Here is a tiny trained network, its code and every weight. The questions are about switching its units off for an input and a class, where a switched-off unit gives its printed mean instead of its output.

import numpy as np


def w(rows, s, z=0):
    codes = np.array(rows[::2]) - 128.0
    scale = np.full(codes.shape[1], s)
    scale[-1] = z or s
    return codes * scale


def f(y):
    return np.maximum(y, 0)


def log_softmax(a):
    a = a - a.max(-1, keepdims=True)
    return a - np.log(np.exp(a).sum(-1, keepdims=True))


def net(x, mask):
    res = np.array(x, float).reshape(1, 6) / 4 @ E
    y = f(res @ A[0][:, :-1].T + A[0][:, -1])
    res = res + np.where(mask, y, B[0][:, -1]) @ B[0][:, :-1]
    return log_softmax(res[-1] @ U[:, :-1].T + U[:, -1])


A, B = {}, {}
E = w([
[58,131,67,161],'x0',
[90,236,196,119],'x1',
[104,64,161,204],'x2',
[68,152,129,140],'x3',
[8,89,161,213],'x4',
[196,223,120,196],'x5',
],0.012)
A[0] = w([
[68,212,63,113,91],'n1',
[130,125,201,196,194],'n2',
[134,160,137,248,254],'n3',
[209,120,145,177,24],'n4',
[148,129,76,149,74],'n5',
[189,133,153,78,41],'n6',
[56,148,67,117,222],'n7',
[216,122,245,134,238],'n8',
[222,71,46,201,207],'n9',
[74,110,208,149,232],'n10',
[64,120,40,112,156],'n11',
[60,76,76,29,105],'n12',
[167,160,221,87,144],'n13',
],0.011,0.0048)
B[0] = w([
[125,251,38,159,186],'n1',
[125,63,155,218,198],'n2',
[144,90,32,224,228],'n3',
[168,67,86,132,171],'n4',
[90,34,44,15,153],'n5',
[175,171,218,180,192],'n6',
[49,169,47,109,203],'n7',
[176,74,160,127,232],'n8',
[165,41,2,41,251],'n9',
[18,138,202,210,224],'n10',
[71,251,117,35,204],'n11',
[41,159,171,89,237],'n12',
[172,158,220,179,203],'n13',
],0.007,0.013)
U = w([
[22,158,167,192,133],'0',
[151,71,21,39,254],'1',
[89,220,49,83,9],'2',
[133,156,104,215,53],'3',
[154,111,216,136,14],'4',
[3,79,190,2,117],'5',
[202,191,215,93,220],'6',
],0.0095,0.0048)

Each question gives the input, the list of numbers given to net, and the class t.
The units are the neurons (one row each of A and B). Each row of codes is followed by its name. A weight is (code - 128) times the scale printed after its matrix; where a second scale follows, it is the last column's (A, B and U).
mask holds one flag per neuron, in row order. A switched-off neuron (its flag False) gives its mean, the last column of its row in B, instead of its output. The means were averaged over made-up inputs and are rounded, as every weight is.
A unit's drop is (log p(t) with every unit on - log p(t) with that unit switched off) / (log p(t) with every unit on - log p(t) with every unit switched off).
The circuit of an input: a set's keep is (log p(t) with only the set's units on - log p(t) with every unit switched off) / (log p(t) with every unit on - log p(t) with every unit switched off). Starting from the 12 units with the biggest drops (on a tie, the unit counted first), units are removed one at a time, each time the one whose removal leaves the highest keep (on an exact tie, the one counted first), for as long as the keep stays at least 0.8.
circuit, biggest first: the units of the circuit, biggest drop first
k most important neurons: the k neurons with the biggest drops, biggest first
drop when u is switched off: that unit's drop, to one decimal
input [1,8,-5,0,4,-5], class 0: 3 most important neurons : [n10, n9, n1]
input [-5,7,-5,-3,4,-5], class 0: circuit, biggest first : [n9]
input [-7,-1,7,5,-7,4], class 4: circuit, biggest first : [n11, n8]
input [7,3,-4,4,4,-3], class 2: 3 most important neurons : [n1, n11, n7]
input [5,-2,-2,3,-6,-1], class 2: circuit, biggest first : [n11, n8]
input [4,8,2,4,0,6], class 3: 3 most important neurons : [n3, n12, n1]
input [4,-5,5,-5,6,-2], class 1: 2 most important neurons : [n9, n13]
input [3,-2,5,6,1,5], class 3: 2 most important neurons : [n3, n12]
input [-5,8,6,1,-1,-2], class 4: circuit, biggest first : [n8, n11]
input [8,-8,-4,8,-3,-6], class 5: 3 most important neurons : [n12, n3, n5]
input [-6,-6,-8,4,-2,-2], class 6: 3 most important neurons : [n6, n3, n7]
input [1,5,-6,8,2,-4], class 2: 2 most important neurons : [n1, n7]
input [-1,5,-2,-8,4,-5], class 0: drop when n3 is switched off : -0.5
input [-4,0,-4,5,3,6], class 3: drop when n12 is switched off : 0.2
input [-4,0,-8,-7,-1,-6], class 6: drop when n11 is switched off : 0.0
input [-6,-3,7,-4,2,7], class 1: circuit, biggest first : [n9]
input [0,-1,-3,-8,-4,-8], class 5: drop when n3 is switched off : 0.1
